Here is a tiny trained network, its code and every weight. The questions are about switching its units off for an input and a target symbol, where a switched-off unit gives its printed mean instead of its output.

import numpy as np


def w(rows, s, z=0):
    codes = np.array(rows[::2]) - 128.0
    scale = np.full(codes.shape[1], s)
    scale[-1] = z or s
    return codes * scale


def f(y):
    return y / 2 * (1 + np.tanh(0.7978845608 * (y + 0.044715 * y**3)))


def softmax(a):
    e = np.exp(a - a.max(-1, keepdims=True))
    return e / e.sum(-1, keepdims=True)


def log_softmax(a):
    a = a - a.max(-1, keepdims=True)
    return a - np.log(np.exp(a).sum(-1, keepdims=True))


def net(x, mask):
    ids = ['αγδεζθμξστφψω'.index(c) for c in x.split()]
    T = len(ids)
    res = E[ids] + P[:T]
    r = res
    for j in range(2):
        rows = slice(2 * j, 2 * j + 2)
        q, k, v = (r @ M[0][rows].T for M in (Q, K, V))
        z = softmax(np.where(np.tri(T) > 0, q @ k.T / 2**0.5, -1e9)) @ v
        o = O[0][rows]
        res = res + np.where(mask[j], z, o[:, -1]) @ o[:, :-1]
    y = f(res @ A[0][:, :-1].T + A[0][:, -1])
    res = res + np.where(mask[2:6], y, B[0][:, -1]) @ B[0][:, :-1]
    return log_softmax(res[-1] @ U[:, :-1].T + U[:, -1])


Q, K, V, O, A, B = {}, {}, {}, {}, {}, {}
E = w([
[127,120,206,118],'α',
[57,91,158,225],'γ',
[209,111,156,89],'δ',
[158,143,73,89],'ε',
[153,165,120,110],'ζ',
[121,138,106,88],'θ',
[109,136,100,102],'μ',
[193,156,112,8],'ξ',
[110,90,175,45],'σ',
[112,204,161,161],'τ',
[128,177,135,130],'φ',
[178,196,127,151],'ψ',
[107,126,88,70],'ω',
],0.018)
P = w([
[141,240,129,183],'0',
[147,230,176,154],'1',
[152,230,205,149],'2',
[152,219,221,108],'3',
[164,206,238,93],'4',
[169,212,254,83],'5',
[181,213,251,67],'6',
],0.0029)
Q[0] = w([
[12,21,84,254],'H0',
[77,119,79,89],'H0',
[116,57,201,151],'H1',
[111,254,164,74],'H1',
],0.023)
K[0] = w([
[66,96,9,249],'H0',
[127,54,74,105],'H0',
[111,240,132,55],'H1',
[165,35,246,141],'H1',
],0.02)
V[0] = w([
[248,37,142,131],'H0',
[121,36,208,78],'H0',
[147,236,10,58],'H1',
[45,221,47,135],'H1',
],0.015)
O[0] = w([
[187,213,22,104,178],'H0',
[70,231,147,35,203],'H0',
[129,226,4,96,147],'H1',
[42,184,46,204,2],'H1',
],0.011,0.0038)
A[0] = w([
[7,4,15,29,34],'N0',
[67,192,148,140,209],'N1',
[29,126,44,88,105],'N2',
[101,134,112,61,3],'N3',
],0.016,0.0036)
B[0] = w([
[250,247,223,205,187],'N0',
[61,112,130,157,208],'N1',
[147,41,149,77,251],'N2',
[122,158,124,187,239],'N3',
],0.017,0.012)
U = w([
[116,94,164,3,142],'α',
[96,44,154,153,119],'γ',
[148,218,78,50,122],'δ',
[197,68,78,80,130],'ε',
[108,71,68,30,254],'ζ',
[130,114,120,138,126],'θ',
[132,116,117,152,94],'μ',
[117,124,109,121,90],'ξ',
[47,231,143,138,132],'σ',
[74,134,105,226,75],'τ',
[94,82,86,139,163],'φ',
[138,161,26,223,167],'ψ',
[147,167,145,173,37],'ω',
],0.0051,0.0085)

Each question gives the input, a string of symbols that net reads in full, and the target symbol t.
The units are the heads (2 rows each of Q, K, V and O) and the neurons (one row each of A and B). Each row of codes is followed by its name. A weight is (code - 128) times the scale printed after its matrix; where a second scale follows, it is the last column's (O, A, B and U).
mask holds one flag per unit, heads first, then neurons. A switched-off unit (its flag False) gives its mean, the last column of its rows in O or B, instead of its output. The means were averaged over made-up inputs and are rounded, as every weight is.
A unit's drop is (log p(t) with every unit on - log p(t) with that unit switched off) / (log p(t) with every unit on - log p(t) with every unit switched off).
The circuit of an input: a set's keep is (log p(t) with only the set's units on - log p(t) with every unit switched off) / (log p(t) with every unit on - log p(t) with every unit switched off). Starting from all 6 units, units are removed one at a time, each time the one whose removal leaves the highest keep (on an exact tie, the one counted first), for as long as the keep stays at least 0.8.
circuit, biggest first: the units of the circuit, biggest drop first
unit that matters most: the unit with the biggest drop
top k neurons: the k neurons with the biggest drops, biggest first
which heads matter: for each layer, one digit per head in row order, 1 if its drop is at least 0.15 and else 0, layers parted by /
drop when u is switched off: that unit's drop, to one decimal
input ε α μ, target α: circuit, biggest first => H1, N3
input φ ζ ξ ζ ψ, target ζ: unit that matters most => N2
input γ ω ω σ ε ζ ω, target σ: circuit, biggest first => H0, N2, H1
input σ τ ψ ψ, target σ: circuit, biggest first => H0, N1
input ψ ε ψ ω ψ ψ ξ, target ζ: top 3 neurons => N2, N0, N1
input ε ζ ε ω ψ ω ζ, target ζ: circuit, biggest first => H1, N0, N2
input φ α ζ ψ ε, target α: circuit, biggest first => H1, H0
input ψ ε α σ ψ φ, target σ: top 2 neurons => N2, N3
input σ ξ τ ε σ ω ζ, target α: top 2 neurons => N3, N0
input γ ε ζ ω σ ζ, target σ: which heads matter => 10
input ψ ψ ε ψ, target ψ: which heads matter => 11
input α ψ ψ γ ψ, target γ: which heads matter => 01
input ψ ψ ψ φ ε σ μ, target σ: top 3 neurons => N3, N2, N1
input ψ σ δ ζ, target δ: circuit, biggest first => H0
input ω ω ε, target ε: top 3 neurons => N2, N0, N3
input ψ δ ε, target δ: top 2 neurons => N2, N1
input τ ψ ψ ψ φ ε, target ε: top 2 neurons => N2, N3
input ε ζ σ σ τ, target σ: top 2 neurons => N2, N1
input θ φ ψ γ ε δ, target δ: top 2 neurons => N2, N1
input α τ ψ ψ ζ θ, target α: unit that matters most => H1
input α ζ ω θ ψ ψ, target α: top 3 neurons => N3, N0, N1
input ψ ψ σ τ ω, target σ: top 2 neurons => N3, N2
input ψ ψ ε ψ ζ, target ζ: top 3 neurons => N0, N3, N2
input ω α σ α ε, target α: top 2 neurons => N0, N1
input δ τ τ ψ ε ω ψ, target δ: drop when H0 is switched off => 0.8
input ζ α ω ε ω ψ, target α: drop when H1 is switched off => 1.8
